Below is a small trained network, with its code and all its weights. Each question gives an input and a class and asks what happens when units are switched off, that is, made to give their printed mean instead of their output.

import numpy as np


def w(rows, s, z=0):
    codes = np.array(rows[::2]) - 128.0
    scale = np.full(codes.shape[1], s)
    scale[-1] = z or s
    return codes * scale


def f(y):
    return np.maximum(y, 0)


def log_softmax(a):
    a = a - a.max(-1, keepdims=True)
    return a - np.log(np.exp(a).sum(-1, keepdims=True))


def net(x, mask):
    res = np.array(x, float).reshape(1, 8) / 4 @ E
    y = f(res @ A[0][:, :-1].T + A[0][:, -1])
    res = res + np.where(mask, y, B[0][:, -1]) @ B[0][:, :-1]
    return log_softmax(res[-1] @ U[:, :-1].T + U[:, -1])


A, B = {}, {}
E = w([
[128,133,112,117,134,129,145,137],'x0',
[55,117,114,168,78,78,180,99],'x1',
[124,133,122,132,142,142,138,126],'x2',
[117,132,133,138,131,150,123,131],'x3',
[136,122,127,114,118,113,135,128],'x4',
[109,3,94,138,153,126,119,161],'x5',
[124,129,137,144,133,136,115,122],'x6',
[142,128,198,161,151,106,158,180],'x7',
],0.021)
A[0] = w([
[44,90,130,148,107,103,199,139,129],'n0',
[168,155,127,89,135,142,45,140,212],'n1',
[128,10,96,148,147,135,116,156,146],'n2',
[120,252,112,151,60,113,183,66,213],'n3',
[139,91,134,80,96,176,122,129,148],'n4',
[125,109,84,32,175,144,110,47,217],'n5',
[101,136,126,189,108,150,91,109,134],'n6',
[129,114,67,95,81,146,62,27,254],'n7',
[122,143,202,133,136,112,126,201,171],'n8',
[123,46,155,146,176,105,140,150,112],'n9',
[109,147,190,154,78,108,163,125,145],'n10',
[162,128,190,184,164,104,186,178,156],'n11',
[106,110,51,130,117,116,129,72,154],'n12',
[223,192,171,51,182,160,89,111,206],'n13',
[174,76,137,88,155,159,93,213,150],'n14',
],0.013,0.0097)
B[0] = w([
[35,58,167,188,90,84,166,101,193],'n0',
[249,144,50,72,122,186,125,200,202],'n1',
[127,49,91,210,140,99,72,161,215],'n2',
[86,235,148,77,95,161,147,57,252],'n3',
[141,113,118,138,154,171,74,136,159],'n4',
[158,117,74,142,128,217,98,150,210],'n5',
[121,115,92,101,113,131,170,120,148],'n6',
[117,163,92,173,85,216,58,78,233],'n7',
[162,97,197,66,134,95,178,173,180],'n8',
[108,67,133,177,146,106,167,185,183],'n9',
[50,190,163,81,159,76,156,95,175],'n10',
[154,137,228,74,103,2,206,170,188],'n11',
[140,117,16,131,111,154,144,31,189],'n12',
[207,133,143,79,108,187,181,227,243],'n13',
[207,50,151,155,220,59,101,142,202],'n14',
],0.0096,0.029)
U = w([
[236,175,95,72,59,241,135,159,253],'0',
[96,208,99,114,39,176,139,32,145],'1',
[220,100,22,162,241,164,7,152,115],'2',
[80,45,54,213,53,153,113,51,101],'3',
[235,153,180,19,83,108,217,202,107],'4',
[109,203,215,74,94,29,189,84,70],'5',
[248,76,165,132,255,43,129,180,110],'6',
[83,76,153,205,39,21,185,176,76],'7',
],0.0077,0.0027)

Each question gives the input, the list of numbers given to net, and the class t.
The units are the neurons (one row each of A and B). Each row of codes is followed by its name. A weight is (code - 128) times the scale printed after its matrix; where a second scale follows, it is the last column's (A, B and U).
mask holds one flag per neuron, in row order. A switched-off neuron (its flag False) gives its mean, the last column of its row in B, instead of its output. The means were averaged over made-up inputs and are rounded, as every weight is.
A unit's drop is (log p(t) with every unit on - log p(t) with that unit switched off) / (log p(t) with every unit on - log p(t) with every unit switched off).
The circuit of an input: a set's keep is (log p(t) with only the set's units on - log p(t) with every unit switched off) / (log p(t) with every unit on - log p(t) with every unit switched off). Starting from the 12 units with the biggest drops (on a tie, the unit counted first), units are removed one at a time, each time the one whose removal leaves the highest keep (on an exact tie, the one counted first), for as long as the keep stays at least 0.8.
units of the circuit, in order: the units of the circuit, biggest drop first
top k neurons: the k neurons with the biggest drops, biggest first
drop when u is switched off: that unit's drop, to one decimal
input [-7,0,3,-4,8,8,-8,-7], class 2: units of the circuit, in order	n2
input [2,1,-8,-2,7,-2,-5,-4], class 1: units of the circuit, in order	n13; n14
input [1,-7,-5,-6,3,1,-4,-4], class 2: top 2 neurons	n14; n3
input [7,0,4,2,1,4,-4,5], class 6: top 2 neurons	n14; n3
input [5,3,2,6,3,0,-8,-5], class 1: top 2 neurons	n2; n14
input [-3,-8,6,-3,1,2,0,-5], class 2: top 2 neurons	n14; n3
input [-5,-5,3,-7,3,8,-5,1], class 6: top 4 neurons	n14; n7; n9; n12
input [8,6,4,2,4,0,2,4], class 5: top 2 neurons	n2; n10
input [4,1,0,6,3,8,-1,-1], class 3: top 2 neurons	n0; n1
input [2,1,0,-1,1,-2,1,4], class 5: top 2 neurons	n1; n13
input [5,-1,-7,5,4,-5,7,1], class 4: top 2 neurons	n7; n5
input [-5,-7,2,8,-6,1,8,-1], class 2: top 2 neurons	n14; n3
input [5,0,-7,-1,5,4,-5,5], class 6: top 3 neurons	n14; n3; n7
input [-8,-1,6,-1,2,1,7,4], class 6: units of the circuit, in order	n3
input [-3,6,6,-1,-8,-2,0,0], class 1: drop when n11 is switched off	0.2
input [-6,4,-3,2,-1,0,-1,6], class 5: drop when n10 is switched off	0.2
input [-5,0,-8,-3,-5,-1,4,2], class 4: drop when n3 is switched off	0.1
